Here is a tiny trained network, its code and every weight. The questions are about switching its units off for an input and a class, where a switched-off unit gives its printed mean instead of its output.

import numpy as np


def w(rows, s, z=0):
    codes = np.array(rows[::2]) - 128.0
    scale = np.full(codes.shape[1], s)
    scale[-1] = z or s
    return codes * scale


def f(y):
    return y / 2 * (1 + np.tanh(0.7978845608 * (y + 0.044715 * y**3)))


def log_softmax(a):
    a = a - a.max(-1, keepdims=True)
    return a - np.log(np.exp(a).sum(-1, keepdims=True))


def net(x, mask):
    res = np.array(x, float).reshape(1, 4) / 4 @ E
    y = f(res @ A[0][:, :-1].T + A[0][:, -1])
    res = res + np.where(mask, y, B[0][:, -1]) @ B[0][:, :-1]
    return log_softmax(res[-1] @ U[:, :-1].T + U[:, -1])


A, B = {}, {}
E = w([
[61,200,171,87,31,176,164,123,148,157,56,232],'x0',
[121,112,221,98,150,107,135,107,7,70,42,64],'x1',
[89,111,113,181,166,188,70,105,223,95,21,57],'x2',
[181,89,154,51,221,70,67,79,151,191,56,141],'x3',
],0.011)
A[0] = w([
[242,67,89,208,133,90,139,107,101,47,135,148,49],'n1',
[165,36,73,202,186,74,94,186,88,122,214,58,131],'n2',
[92,112,92,170,216,213,71,148,214,28,40,93,51],'n3',
[106,104,182,111,138,140,184,72,35,15,83,86,97],'n4',
[86,201,201,156,89,135,145,94,133,164,112,207,29],'n5',
[64,143,99,182,74,225,176,127,53,39,238,95,84],'n6',
[73,129,101,175,104,190,156,185,153,73,129,81,205],'n7',
[181,116,98,79,173,81,120,98,103,179,75,239,81],'n8',
[102,93,152,81,140,164,99,113,36,86,99,135,10],'n9',
[134,49,151,80,138,110,67,91,130,144,132,193,43],'n10',
[145,146,140,103,140,34,104,153,47,157,214,216,253],'n11',
[142,96,138,131,199,77,114,68,179,76,190,98,82],'n12',
[112,119,2,164,115,156,172,116,182,220,155,144,132],'n13',
[170,108,146,149,119,88,143,140,62,154,192,196,36],'n14',
[108,123,30,91,147,152,115,109,192,153,187,127,94],'n15',
[91,147,147,80,81,187,137,83,143,170,61,212,224],'n16',
[176,107,129,64,136,104,187,133,64,118,194,164,41],'n17',
[155,60,172,117,171,15,58,104,241,186,53,117,201],'n18',
[129,97,94,155,123,128,110,130,176,174,163,200,61],'n19',
],0.0083,0.0059)
B[0] = w([
[120,192,209,13,79,180,74,81,157,139,151,125,172],'n1',
[242,219,185,54,112,172,149,56,142,122,145,96,247],'n2',
[114,90,39,199,155,188,63,45,172,105,61,123,250],'n3',
[164,83,180,137,203,74,74,188,149,39,84,217,212],'n4',
[170,205,151,34,120,178,53,85,180,135,163,131,186],'n5',
[134,183,170,148,37,43,112,131,99,255,59,106,238],'n6',
[151,144,113,151,50,78,200,160,52,186,57,98,228],'n7',
[148,194,176,195,22,87,100,141,89,223,131,112,185],'n8',
[110,183,155,101,190,116,21,225,173,131,137,205,160],'n9',
[53,186,187,163,67,90,12,129,133,156,116,140,156],'n10',
[100,149,54,232,189,133,244,94,132,101,74,133,242],'n11',
[176,127,138,69,60,211,150,113,178,157,143,139,182],'n12',
[141,141,169,122,210,101,120,186,68,72,60,160,226],'n13',
[36,131,86,210,142,240,11,60,147,118,137,132,180],'n14',
[147,107,198,147,237,94,125,152,195,101,110,206,193],'n15',
[199,224,144,83,145,190,228,29,188,84,146,61,237],'n16',
[67,164,30,158,166,210,17,108,141,108,71,161,185],'n17',
[100,165,123,162,84,45,208,142,59,224,63,117,247],'n18',
[115,65,212,82,153,57,3,229,190,36,128,185,177],'n19',
],0.0074,0.015)
U = w([
[104,143,52,207,141,185,111,91,150,122,91,122,113],'0',
[127,158,148,145,70,55,135,146,111,219,113,114,97],'1',
[166,166,159,16,120,177,146,92,153,141,148,109,105],'2',
[146,133,183,113,184,69,105,202,140,74,113,173,120],'3',
[177,130,90,141,162,72,250,121,98,114,117,86,251],'4',
[76,109,103,137,89,100,125,115,147,151,161,107,116],'5',
[130,113,118,105,145,112,150,151,122,121,165,111,113],'6',
],0.015,0.02)

Each question gives the input, the list of numbers given to net, and the class t.
The units are the neurons (one row each of A and B). Each row of codes is followed by its name. A weight is (code - 128) times the scale printed after its matrix; where a second scale follows, it is the last column's (A, B and U).
mask holds one flag per neuron, in row order. A switched-off neuron (its flag False) gives its mean, the last column of its row in B, instead of its output. The means were averaged over made-up inputs and are rounded, as every weight is.
A unit's drop is (log p(t) with every unit on - log p(t) with that unit switched off) / (log p(t) with every unit on - log p(t) with every unit switched off).
The circuit of an input: a set's keep is (log p(t) with only the set's units on - log p(t) with every unit switched off) / (log p(t) with every unit on - log p(t) with every unit switched off). Starting from the 12 units with the biggest drops (on a tie, the unit counted first), units are removed one at a time, each time the one whose removal leaves the highest keep (on an exact tie, the one counted first), for as long as the keep stays at least 0.8.
circuit, biggest first: the units of the circuit, biggest drop first
top k neurons: the k neurons with the biggest drops, biggest first
drop when u is switched off: that unit's drop, to one decimal
input [7,5,-7,2], class 0: circuit, biggest first => [n17; n14]
input [-1,5,-5,7], class 1: circuit, biggest first => [n8]
input [2,-4,3,3], class 3: top 2 neurons => [n11; n6]
input [0,-2,-2,-3], class 4: top 3 neurons => [n8; n10; n18]
input [-6,-3,-7,-7], class 0: top 2 neurons => [n14; n17]
input [6,-1,5,-2], class 2: top 2 neurons => [n16; n11]
input [-6,-8,3,2], class 3: top 2 neurons => [n15; n13]
input [1,3,3,0], class 4: top 2 neurons => [n14; n17]
input [5,6,2,-2], class 3: top 3 neurons => [n4; n2; n9]
input [-6,-3,-2,-5], class 2: top 3 neurons => [n2; n18; n1]
input [0,3,-1,-4], class 1: top 3 neurons => [n6; n16; n11]
input [8,3,6,-1], class 2: top 3 neurons => [n16; n5; n11]
input [-4,-4,1,1], class 2: top 2 neurons => [n2; n4]
input [-7,8,0,6], class 3: top 2 neurons => [n4; n9]
input [3,-1,4,7], class 1: circuit, biggest first => [n18]
input [3,4,-3,0], class 3: drop when n13 is switched off => -0.1
input [-6,-1,2,-7], class 1: drop when n7 is switched off => 0.2
input [6,-6,-2,5], class 2: drop when n3 is switched off => -0.1
